Below is a small trained network, with its code and all its weights. Each question gives an input and a target symbol and asks what happens when units are switched off, that is, made to give their printed mean instead of their output.

import numpy as np


def w(rows, s, z=0):
    codes = np.array(rows[::2]) - 128.0
    scale = np.full(codes.shape[1], s)
    scale[-1] = z or s
    return codes * scale


def f(y):
    return y / 2 * (1 + np.tanh(0.7978845608 * (y + 0.044715 * y**3)))


def softmax(a):
    e = np.exp(a - a.max(-1, keepdims=True))
    return e / e.sum(-1, keepdims=True)


def log_softmax(a):
    a = a - a.max(-1, keepdims=True)
    return a - np.log(np.exp(a).sum(-1, keepdims=True))


def net(x, mask):
    ids = ['ΞΣΩαβεζηθμτψ'.index(c) for c in x.split()]
    T = len(ids)
    res = E[ids] + P[:T]
    r = res
    for j in range(3):
        rows = slice(2 * j, 2 * j + 2)
        q, k, v = (r @ M[0][rows].T for M in (Q, K, V))
        z = softmax(np.where(np.tri(T) > 0, q @ k.T / 2**0.5, -1e9)) @ v
        o = O[0][rows]
        res = res + np.where(mask[j], z, o[:, -1]) @ o[:, :-1]
    y = f(res @ A[0][:, :-1].T + A[0][:, -1])
    res = res + np.where(mask[3:11], y, B[0][:, -1]) @ B[0][:, :-1]
    return log_softmax(res[-1] @ U[:, :-1].T + U[:, -1])


Q, K, V, O, A, B = {}, {}, {}, {}, {}, {}
E = w([
[123,89,74,105,58],'Ξ',
[128,160,92,131,62],'Σ',
[221,110,94,211,83],'Ω',
[161,209,118,145,188],'α',
[106,149,162,181,212],'β',
[204,146,113,203,210],'ε',
[62,157,175,140,132],'ζ',
[101,195,85,56,152],'η',
[57,195,167,178,67],'θ',
[160,139,72,86,168],'μ',
[245,146,71,170,101],'τ',
[128,128,149,233,112],'ψ',
],0.011)
P = w([
[104,115,80,129,142],'0',
[229,150,154,124,126],'1',
[104,104,110,90,132],'2',
[229,187,165,127,119],'3',
[83,127,88,140,150],'4',
[124,124,185,111,99],'5',
[85,137,69,159,152],'6',
[122,142,170,130,102],'7',
[99,117,90,129,141],'8',
[205,251,129,155,101],'9',
],0.017)
Q[0] = w([
[178,249,117,146,101],'h0',
[195,90,143,172,131],'h0',
[46,79,123,99,124],'h1',
[117,37,130,113,119],'h1',
[149,161,110,167,107],'h2',
[109,123,94,178,186],'h2',
],0.014)
K[0] = w([
[62,146,11,187,152],'h0',
[180,90,79,171,134],'h0',
[120,101,204,76,101],'h1',
[187,78,197,76,115],'h1',
[93,130,93,184,172],'h2',
[91,142,217,250,111],'h2',
],0.012)
V[0] = w([
[84,170,81,65,17],'h0',
[172,9,112,142,27],'h0',
[79,155,165,229,93],'h1',
[54,135,157,32,122],'h1',
[145,146,102,104,172],'h2',
[137,200,153,129,90],'h2',
],0.011)
O[0] = w([
[94,244,136,48,12,232],'h0',
[111,117,22,158,1,31],'h0',
[193,28,161,92,65,5],'h1',
[34,160,199,71,158,32],'h1',
[166,157,120,105,199,239],'h2',
[154,106,146,66,27,122],'h2',
],0.0088,0.0031)
A[0] = w([
[75,110,199,123,110,149],'n0',
[194,187,169,79,142,83],'n1',
[5,88,106,129,138,63],'n2',
[56,99,91,159,148,153],'n3',
[150,139,101,162,143,125],'n4',
[125,145,130,165,111,116],'n5',
[185,155,183,171,101,78],'n6',
[170,114,226,104,139,3],'n7',
],0.012,0.0063)
B[0] = w([
[238,133,100,131,126,133],'n0',
[79,82,176,172,73,254],'n1',
[198,45,167,24,120,142],'n2',
[107,2,128,81,54,162],'n3',
[147,122,84,153,179,178],'n4',
[98,152,114,130,133,138],'n5',
[104,97,121,49,136,182],'n6',
[47,79,16,103,191,141],'n7',
],0.009,0.0088)
U = w([
[68,17,104,46,81,65],'Ξ',
[52,215,27,118,83,117],'Σ',
[145,131,71,190,112,102],'Ω',
[157,223,205,250,183,253],'α',
[95,34,168,125,172,102],'β',
[187,112,122,151,192,64],'ε',
[249,45,189,32,128,132],'ζ',
[2,136,165,58,158,100],'η',
[190,128,220,98,38,161],'θ',
[73,120,13,31,209,141],'μ',
[218,180,66,128,138,68],'τ',
[55,12,151,194,82,178],'ψ',
],0.0064,0.0049)

Each question gives the input, a string of symbols that net reads in full, and the target symbol t.
The units are the heads (2 rows each of Q, K, V and O) and the neurons (one row each of A and B). Each row of codes is followed by its name. A weight is (code - 128) times the scale printed after its matrix; where a second scale follows, it is the last column's (O, A, B and U).
mask holds one flag per unit, heads first, then neurons. A switched-off unit (its flag False) gives its mean, the last column of its rows in O or B, instead of its output. The means were averaged over made-up inputs and are rounded, as every weight is.
A unit's drop is (log p(t) with every unit on - log p(t) with that unit switched off) / (log p(t) with every unit on - log p(t) with every unit switched off).
The circuit of an input: a set's keep is (log p(t) with only the set's units on - log p(t) with every unit switched off) / (log p(t) with every unit on - log p(t) with every unit switched off). Starting from all 11 units, units are removed one at a time, each time the one whose removal leaves the highest keep (on an exact tie, the one counted first), for as long as the keep stays at least 0.8.
circuit, biggest first: the units of the circuit, biggest drop first
unit that matters most: the unit with the biggest drop
top k neurons: the k neurons with the biggest drops, biggest first
which heads matter: for each layer, one digit per head in row order, 1 if its drop is at least 0.15 and else 0, layers parted by /
input η η Ω ζ, target η: top 2 neurons -> n7, n1
input μ μ Ξ μ μ μ Ω μ, target α: top 2 neurons -> n3, n6
input ψ η μ ε, target ζ: unit that matters most -> h1
input μ Σ μ Ξ, target α: circuit, biggest first -> h1, h2, n3
input Ξ Ω η μ μ η η Ω μ Ω, target η: circuit, biggest first -> h0, n6, n7, h1
input Σ α μ ε, target θ: circuit, biggest first -> h0, n1
input θ η ζ ψ, target Ξ: circuit, biggest first -> n7, h1, n6
input μ Ω Ξ τ, target α: which heads matter -> 011
input ε ζ ζ ψ, target ε: which heads matter -> 110
input η η μ α μ μ ζ, target ζ: which heads matter -> 010
input Ω η Ω Ξ ψ η η ψ μ ζ, target η: which heads matter -> 100
input μ Σ μ ψ Ξ Σ Σ ψ μ θ, target θ: which heads matter -> 110
input α α μ β, target β: circuit, biggest first -> n1, h0, n7
input μ β μ μ θ Ξ Ξ, target Ξ: unit that matters most -> n3
input η ψ μ μ Ξ α Σ Ξ μ ζ, target θ: circuit, biggest first -> h1, h0
input τ μ Ω, target Ω: which heads matter -> 110
input Ξ μ η ψ, target Σ: which heads matter -> 100
input Σ Ξ μ ζ μ Σ, target α: circuit, biggest first -> n3, h2, n2
input Σ μ μ μ, target θ: which heads matter -> 100
input η τ θ η Σ Ω Σ ψ η α, target θ: which heads matter -> 110
